Below is a small trained network, with its code and all its weights. Each question gives an input and a target symbol and asks what happens when units are switched off, that is, made to give their printed mean instead of their output.

import numpy as np


def w(rows, s, z=0):
    codes = np.array(rows[::2]) - 128.0
    scale = np.full(codes.shape[1], s)
    scale[-1] = z or s
    return codes * scale


def f(y):
    return y / 2 * (1 + np.tanh(0.7978845608 * (y + 0.044715 * y**3)))


def softmax(a):
    e = np.exp(a - a.max(-1, keepdims=True))
    return e / e.sum(-1, keepdims=True)


def log_softmax(a):
    a = a - a.max(-1, keepdims=True)
    return a - np.log(np.exp(a).sum(-1, keepdims=True))


def net(x, mask):
    ids = ['αβγδεζηθλμπστφψω'.index(c) for c in x.split()]
    T = len(ids)
    res = E[ids] + P[:T]
    q, k, v = (res @ M[0].T for M in (Q, K, V))
    z = softmax(np.where(np.tri(T) > 0, q @ k.T / 3**0.5, -1e9)) @ v
    res = res + np.where(mask[0], z, O[0][:, -1]) @ O[0][:, :-1]
    y = f(res @ A[0][:, :-1].T + A[0][:, -1])
    res = res + np.where(mask[1:9], y, B[0][:, -1]) @ B[0][:, :-1]
    return log_softmax(res[-1] @ U[:, :-1].T + U[:, -1])


Q, K, V, O, A, B = {}, {}, {}, {}, {}, {}
E = w([
[132,65,169,128,113],'α',
[32,46,105,157,132],'β',
[121,75,95,192,165],'γ',
[97,212,145,37,206],'δ',
[114,75,126,129,218],'ε',
[81,184,151,167,100],'ζ',
[147,132,140,83,48],'η',
[206,32,102,157,114],'θ',
[182,142,141,147,90],'λ',
[81,134,203,135,153],'μ',
[144,107,194,63,140],'π',
[150,194,97,63,120],'σ',
[103,94,90,1,119],'τ',
[112,85,145,153,229],'φ',
[172,149,60,180,154],'ψ',
[218,100,139,90,143],'ω',
],0.012)
P = w([
[146,126,163,167,6],'0',
[123,115,167,172,5],'1',
[120,120,143,154,24],'2',
[117,125,128,130,39],'3',
[118,138,124,118,61],'4',
[100,139,98,116,63],'5',
[92,134,102,112,75],'6',
],0.0031)
Q[0] = w([
[166,130,149,150,135],'h1',
[137,136,252,129,146],'h1',
[130,94,171,112,117],'h1',
],0.024)
K[0] = w([
[125,156,127,105,158],'h1',
[46,6,172,201,205],'h1',
[190,117,211,145,210],'h1',
],0.012)
V[0] = w([
[193,219,140,3,83],'h1',
[173,143,24,146,125],'h1',
[121,94,35,161,189],'h1',
],0.0019)
O[0] = w([
[96,179,121,38,127,253],'h1',
[254,134,168,121,91,121],'h1',
[200,79,116,137,102,39],'h1',
],0.0019,0.00054)
A[0] = w([
[54,114,96,55,106,138],'n1',
[183,59,145,69,81,110],'n2',
[122,97,91,211,36,251],'n3',
[162,77,102,239,181,62],'n4',
[250,181,78,137,61,155],'n5',
[181,160,166,116,160,151],'n6',
[87,56,185,167,134,228],'n7',
[101,166,193,62,70,185],'n8',
],0.018,0.0026)
B[0] = w([
[62,84,109,161,195,179],'n1',
[191,45,91,141,73,206],'n2',
[195,201,179,237,163,222],'n3',
[144,98,6,123,183,191],'n4',
[7,82,178,124,94,254],'n5',
[117,149,150,94,178,146],'n6',
[132,137,217,40,150,201],'n7',
[148,216,49,104,81,238],'n8',
],0.021,0.0076)
U = w([
[215,109,219,113,96,162],'α',
[190,36,119,202,129,59],'β',
[193,160,63,176,193,79],'γ',
[91,220,40,110,173,54],'δ',
[128,52,121,43,221,251],'ε',
[150,240,135,184,112,77],'ζ',
[119,155,68,184,15,49],'η',
[109,78,8,126,133,67],'θ',
[78,134,244,179,61,43],'λ',
[108,187,207,50,109,164],'μ',
[189,140,63,75,77,236],'π',
[2,144,112,98,89,223],'σ',
[112,128,217,147,201,125],'τ',
[127,129,127,131,119,149],'φ',
[55,130,90,227,170,211],'ψ',
[102,22,166,101,81,141],'ω',
],0.0056,0.0031)

Each question gives the input, a string of symbols that net reads in full, and the target symbol t.
The units are the heads (3 rows each of Q, K, V and O) and the neurons (one row each of A and B). Each row of codes is followed by its name. A weight is (code - 128) times the scale printed after its matrix; where a second scale follows, it is the last column's (O, A, B and U).
mask holds one flag per unit, heads first, then neurons. A switched-off unit (its flag False) gives its mean, the last column of its rows in O or B, instead of its output. The means were averaged over made-up inputs and are rounded, as every weight is.
A unit's drop is (log p(t) with every unit on - log p(t) with that unit switched off) / (log p(t) with every unit on - log p(t) with every unit switched off).
The circuit of an input: a set's keep is (log p(t) with only the set's units on - log p(t) with every unit switched off) / (log p(t) with every unit on - log p(t) with every unit switched off). Starting from all 9 units, units are removed one at a time, each time the one whose removal leaves the highest keep (on an exact tie, the one counted first), for as long as the keep stays at least 0.8.
circuit, biggest first: the units of the circuit, biggest drop first
unit that matters most: the unit with the biggest drop
top k neurons: the k neurons with the biggest drops, biggest first
drop of u: that unit's drop, to one decimal
input σ λ η η σ θ ε, target ε: circuit, biggest first	(n3; n8; n5)
input μ α φ σ π, target π: unit that matters most	n5
input α τ σ λ ω, target ω: circuit, biggest first	(n2; n3; n5)
input ζ ζ θ π α ψ, target ψ: circuit, biggest first	(n5; n4; n7; n3)
input α β ψ φ ψ ψ ζ, target ζ: top 2 neurons	(n5; n3)
input σ ψ λ ψ μ, target μ: top 3 neurons	(n7; n4; n2)
input α σ η σ η α θ, target β: top 4 neurons	(n2; n3; n8; n4)
input ψ ω σ γ λ, target λ: top 3 neurons	(n5; n4; n3)
input σ ε α τ β λ ζ, target ζ: top 4 neurons	(n5; n3; n4; n2)
input γ ψ φ φ, target ε: drop of n4	0.2
input σ λ π σ, target σ: drop of n5	0.3
input φ η ε μ, target μ: drop of n4	0.2
input ε φ θ σ σ σ λ, target λ: drop of n8	0.1
